Here is a tiny trained network, its code and every weight. The questions are about switching its units off for an input and a class, where a switched-off unit gives its printed mean instead of its output.

import numpy as np


def w(rows, s, z=0):
    codes = np.array(rows[::2]) - 128.0
    scale = np.full(codes.shape[1], s)
    scale[-1] = z or s
    return codes * scale


def norm(h):
    return h / np.sqrt((h * h).mean(-1, keepdims=True) + 1e-5)


def f(y):
    return np.maximum(y, 0)


def log_softmax(a):
    a = a - a.max(-1, keepdims=True)
    return a - np.log(np.exp(a).sum(-1, keepdims=True))


def net(x, mask):
    res = np.array(x, float).reshape(1, 3) / 4 @ E
    u = 0
    for l in range(2):
        y = f(norm(res) @ A[l][:, :-1].T + A[l][:, -1])
        res = res + np.where(mask[u : u + 12], y, B[l][:, -1]) @ B[l][:, :-1]
        u += 12
    return log_softmax(norm(res)[-1] @ U[:, :-1].T + U[:, -1])


A, B = {}, {}
E = w([
[65,203,75,115,111,117,137,45,189,130,213,81],'x0',
[110,254,15,100,160,204,110,150,81,224,168,48],'x1',
[11,154,166,237,56,156,118,108,26,164,213,74],'x2',
],0.008)
A[0] = w([
[88,180,158,111,57,171,127,121,143,138,168,101,135],'L0N0',
[105,77,233,100,63,131,126,148,76,144,102,189,85],'L0N1',
[133,98,144,76,164,113,124,118,187,74,88,211,53],'L0N2',
[175,136,128,110,79,147,126,179,105,112,112,127,70],'L0N3',
[124,115,188,175,128,89,127,140,114,74,158,158,48],'L0N4',
[126,178,97,22,127,166,145,118,189,147,135,102,54],'L0N5',
[146,129,116,192,94,149,139,192,87,169,94,87,59],'L0N6',
[127,168,114,123,138,203,86,181,98,201,129,134,116],'L0N7',
[150,90,160,110,151,167,99,152,86,125,62,128,52],'L0N8',
[167,95,137,127,129,110,54,205,98,123,76,179,184],'L0N9',
[174,64,126,22,123,98,185,80,127,61,91,170,38],'L0N10',
[119,112,96,113,208,168,101,254,138,162,63,183,254],'L0N11',
],0.0083,0.0035)
B[0] = w([
[175,103,110,72,124,111,170,86,147,97,63,100,219],'L0N0',
[125,84,218,89,137,155,94,113,178,158,160,110,220],'L0N1',
[217,143,196,110,130,94,142,90,143,95,153,187,225],'L0N2',
[142,254,50,93,165,100,126,134,110,142,188,143,154],'L0N3',
[147,207,97,184,71,168,88,240,135,182,52,89,193],'L0N4',
[131,114,182,98,115,86,91,206,109,204,156,184,224],'L0N5',
[139,123,122,105,182,37,11,127,158,97,166,168,184],'L0N6',
[86,47,62,173,188,151,178,145,57,109,106,124,225],'L0N7',
[170,211,78,138,154,96,80,68,140,102,217,142,182],'L0N8',
[135,206,148,48,169,43,145,162,110,48,136,145,228],'L0N9',
[144,154,153,131,149,157,82,80,136,88,189,151,228],'L0N10',
[109,99,138,176,115,178,133,43,91,67,52,77,254],'L0N11',
],0.0083,0.0082)
A[1] = w([
[222,179,135,179,167,58,69,144,103,30,78,157,228],'L1N0',
[110,187,52,54,199,75,77,140,167,173,130,154,92],'L1N1',
[91,84,208,166,70,163,186,121,120,103,134,114,72],'L1N2',
[111,114,102,135,208,165,215,181,61,112,108,46,157],'L1N3',
[161,91,113,71,178,188,59,190,108,35,135,205,179],'L1N4',
[142,147,83,80,151,138,178,147,79,76,172,168,6],'L1N5',
[120,91,177,114,127,101,136,180,182,218,178,124,46],'L1N6',
[116,140,131,119,113,60,130,203,201,166,157,157,156],'L1N7',
[133,53,1,189,162,92,199,116,109,98,38,87,52],'L1N8',
[199,149,169,48,177,96,211,95,173,145,159,173,115],'L1N9',
[92,4,211,183,86,156,75,180,173,188,71,147,108],'L1N10',
[93,164,32,185,100,254,181,81,88,204,87,115,165],'L1N11',
],0.0075,0.0016)
B[1] = w([
[144,58,157,98,147,179,200,67,158,142,118,109,246],'L1N0',
[168,141,99,170,95,121,44,204,146,185,166,132,187],'L1N1',
[164,154,11,92,160,128,117,172,108,174,140,162,156],'L1N2',
[91,160,57,128,156,62,217,57,154,91,109,144,192],'L1N3',
[56,114,178,149,136,104,133,122,135,72,141,94,214],'L1N4',
[91,135,137,142,3,152,117,101,119,116,127,149,162],'L1N5',
[139,179,88,143,53,130,81,96,83,156,134,112,155],'L1N6',
[73,173,122,230,130,157,136,132,6,199,115,112,158],'L1N7',
[73,200,96,179,67,77,149,111,135,192,34,104,187],'L1N8',
[126,58,205,119,126,143,122,129,159,116,186,140,207],'L1N9',
[164,168,71,134,137,182,136,178,163,209,209,194,169],'L1N10',
[133,77,109,111,130,98,160,111,92,42,69,114,188],'L1N11',
],0.0084,0.012)
U = w([
[115,165,90,117,131,87,156,96,110,111,82,111,201],'0',
[145,170,134,131,90,131,77,203,138,207,181,169,2],'1',
[149,101,253,110,173,114,121,102,140,74,164,152,234],'2',
],0.014,0.00069)

Each question gives the input, the list of numbers given to net, and the class t.
The units are the neurons (one row each of A and B). Each row of codes is followed by its name. A weight is (code - 128) times the scale printed after its matrix; where a second scale follows, it is the last column's (A, B and U).
mask holds one flag per neuron, layer by layer. A switched-off neuron (its flag False) gives its mean, the last column of its row in B, instead of its output. The means were averaged over made-up inputs and are rounded, as every weight is.
A unit's drop is (log p(t) with every unit on - log p(t) with that unit switched off) / (log p(t) with every unit on - log p(t) with every unit switched off).
The circuit of an input: a set's keep is (log p(t) with only the set's units on - log p(t) with every unit switched off) / (log p(t) with every unit on - log p(t) with every unit switched off). Starting from the 12 units with the biggest drops (on a tie, the unit counted first), units are removed one at a time, each time the one whose removal leaves the highest keep (on an exact tie, the one counted first), for as long as the keep stays at least 0.8.
units of the circuit, in order: the units of the circuit, biggest drop first
most important unit: the unit with the biggest drop
top k neurons: the k neurons with the biggest drops, biggest first
top k neurons in layer l: the k neurons of layer l with the biggest drops, biggest first
drop when u is switched off: that unit's drop, to one decimal
input [7,4,-2], class 1: most important unit => L0N5
input [5,-4,2], class 0: top 2 neurons => (L0N5, L0N1)
input [-6,-7,6], class 1: units of the circuit, in order => (L0N4, L1N10)
input [7,0,-5], class 1: top 2 neurons => (L0N5, L0N11)
input [-8,4,8], class 0: top 4 neurons in layer 0 => (L0N7, L0N2, L0N10, L0N5)
input [-6,4,-3], class 0: top 2 neurons => (L0N11, L0N7)
input [-8,4,4], class 0: top 2 neurons in layer 1 => (L1N9, L1N3)
input [3,-2,1], class 0: top 3 neurons in layer 0 => (L0N1, L0N5, L0N2)
input [8,-1,-6], class 1: top 3 neurons in layer 0 => (L0N5, L0N11, L0N0)
input [7,8,-6], class 1: top 2 neurons => (L0N5, L1N1)
input [4,-8,2], class 1: drop when L0N4 is switched off => 0.2
input [-7,4,-1], class 0: drop when L0N11 is switched off => 0.4
input [-2,2,3], class 0: drop when L0N7 is switched off => 0.2
input [8,-5,2], class 0: drop when L0N9 is switched off => 0.1
input [-3,2,4], class 0: most important unit => L0N7
